Here is a tiny trained network, its code and every weight. The questions are about switching its units off for an input and a class, where a switched-off unit gives its printed mean instead of its output.

import numpy as np


def w(rows, s, z=0):
    codes = np.array(rows[::2]) - 128.0
    scale = np.full(codes.shape[1], s)
    scale[-1] = z or s
    return codes * scale


def norm(h):
    return h / np.sqrt((h * h).mean(-1, keepdims=True) + 1e-5)


def f(y):
    return np.maximum(y, 0)


def log_softmax(a):
    a = a - a.max(-1, keepdims=True)
    return a - np.log(np.exp(a).sum(-1, keepdims=True))


def net(x, mask):
    res = np.array(x, float).reshape(1, 7) / 4 @ E
    u = 0
    for l in range(2):
        y = f(norm(res) @ A[l][:, :-1].T + A[l][:, -1])
        res = res + np.where(mask[u : u + 11], y, B[l][:, -1]) @ B[l][:, :-1]
        u += 11
    return log_softmax(norm(res)[-1] @ U[:, :-1].T + U[:, -1])


A, B = {}, {}
E = w([
[163,79,211,165,236],'x0',
[134,50,25,161,44],'x1',
[48,115,133,177,100],'x2',
[254,94,134,184,118],'x3',
[101,167,38,219,167],'x4',
[44,101,58,101,186],'x5',
[106,29,22,120,95],'x6',
],0.0067)
A[0] = w([
[65,153,166,135,160,156],'0.n1',
[164,46,102,96,99,78],'0.n2',
[102,130,178,213,116,2],'0.n3',
[124,122,90,78,96,109],'0.n4',
[210,180,150,123,94,52],'0.n5',
[121,145,106,136,88,101],'0.n6',
[76,120,135,90,150,110],'0.n7',
[192,90,135,129,87,110],'0.n8',
[134,89,82,252,163,11],'0.n9',
[174,158,134,106,116,59],'0.n10',
[137,120,116,204,151,96],'0.n11',
],0.014,0.0054)
B[0] = w([
[122,100,108,166,151,254],'0.n1',
[133,116,174,120,148,208],'0.n2',
[38,164,254,226,157,167],'0.n3',
[105,119,140,199,116,198],'0.n4',
[130,241,86,126,148,226],'0.n5',
[125,95,138,180,108,171],'0.n6',
[141,171,99,127,186,211],'0.n7',
[80,143,146,68,166,220],'0.n8',
[169,109,18,150,163,240],'0.n9',
[148,206,147,120,145,170],'0.n10',
[141,105,104,219,150,205],'0.n11',
],0.0097,0.005)
A[1] = w([
[187,171,148,117,101,107],'1.n1',
[41,122,67,105,135,231],'1.n2',
[198,244,141,153,150,133],'1.n3',
[219,173,164,98,90,135],'1.n4',
[88,89,94,124,7,113],'1.n5',
[184,41,157,61,117,152],'1.n6',
[198,149,141,177,182,253],'1.n7',
[89,146,180,144,95,175],'1.n8',
[73,144,116,193,141,162],'1.n9',
[93,129,114,103,37,132],'1.n10',
[249,202,129,99,89,117],'1.n11',
],0.013,0.0055)
B[1] = w([
[65,187,92,144,72,160],'1.n1',
[208,193,156,92,176,218],'1.n2',
[40,124,156,121,94,230],'1.n3',
[44,162,43,90,89,176],'1.n4',
[216,216,192,150,72,163],'1.n5',
[160,91,107,1,73,156],'1.n6',
[73,56,123,85,57,251],'1.n7',
[191,38,81,202,116,167],'1.n8',
[186,86,172,147,170,210],'1.n9',
[201,205,171,184,105,152],'1.n10',
[13,191,37,131,57,188],'1.n11',
],0.0093,0.011)
U = w([
[21,191,115,107,44,171],'0',
[45,106,240,74,156,2],'1',
[82,86,222,222,133,110],'2',
[180,46,7,181,138,114],'3',
[136,211,139,112,247,99],'4',
[228,216,162,176,64,139],'5',
[142,69,162,137,170,195],'6',
[139,81,126,25,92,130],'7',
],0.017,0.0077)

Each question gives the input, the list of numbers given to net, and the class t.
The units are the neurons (one row each of A and B). Each row of codes is followed by its name. A weight is (code - 128) times the scale printed after its matrix; where a second scale follows, it is the last column's (A, B and U).
mask holds one flag per neuron, layer by layer. A switched-off neuron (its flag False) gives its mean, the last column of its row in B, instead of its output. The means were averaged over made-up inputs and are rounded, as every weight is.
A unit's drop is (log p(t) with every unit on - log p(t) with that unit switched off) / (log p(t) with every unit on - log p(t) with every unit switched off).
The circuit of an input: a set's keep is (log p(t) with only the set's units on - log p(t) with every unit switched off) / (log p(t) with every unit on - log p(t) with every unit switched off). Starting from the 12 units with the biggest drops (on a tie, the unit counted first), units are removed one at a time, each time the one whose removal leaves the highest keep (on an exact tie, the one counted first), for as long as the keep stays at least 0.8.
circuit, biggest first: the units of the circuit, biggest drop first
unit that matters most: the unit with the biggest drop
k most important neurons: the k neurons with the biggest drops, biggest first
top k neurons in layer l: the k neurons of layer l with the biggest drops, biggest first
drop when u is switched off: that unit's drop, to one decimal
input [-3,8,-8,-5,7,8,-4], class 4: unit that matters most	1.n2
input [-1,7,2,6,-7,-1,6], class 7: circuit, biggest first	1.n6; 0.n2
input [6,-7,1,-4,-2,4,7], class 6: top 2 neurons in layer 0	0.n5; 0.n1
input [3,-2,-4,3,1,8,-2], class 3: circuit, biggest first	0.n5; 0.n8
input [-6,-1,5,0,2,-8,0], class 5: top 2 neurons in layer 0	0.n6; 0.n7
input [6,4,7,-6,-2,3,6], class 6: 2 most important neurons	1.n11; 0.n5
input [1,-3,7,5,-1,-4,-4], class 2: 2 most important neurons	0.n3; 1.n8
input [3,1,2,4,1,-5,-1], class 0: 3 most important neurons	0.n5; 0.n1; 1.n3
input [7,-2,1,-8,5,-8,8], class 6: circuit, biggest first	1.n11; 1.n9
input [8,-2,3,-8,1,-2,6], class 6: top 3 neurons in layer 0	0.n1; 0.n5; 0.n8
input [-8,-4,2,2,-6,8,-2], class 4: drop when 0.n7 is switched off	0.5
input [-5,0,-1,-3,-7,5,-5], class 4: drop when 0.n7 is switched off	0.5
input [-8,0,-5,-6,8,-3,-5], class 5: drop when 0.n7 is switched off	0.2
input [7,-7,-2,0,2,-3,-1], class 1: circuit, biggest first	1.n7
input [-8,-1,5,-2,4,6,-5], class 4: top 2 neurons in layer 0	0.n7; 0.n1
input [1,5,2,3,-6,8,0], class 7: 2 most important neurons	1.n6; 0.n2
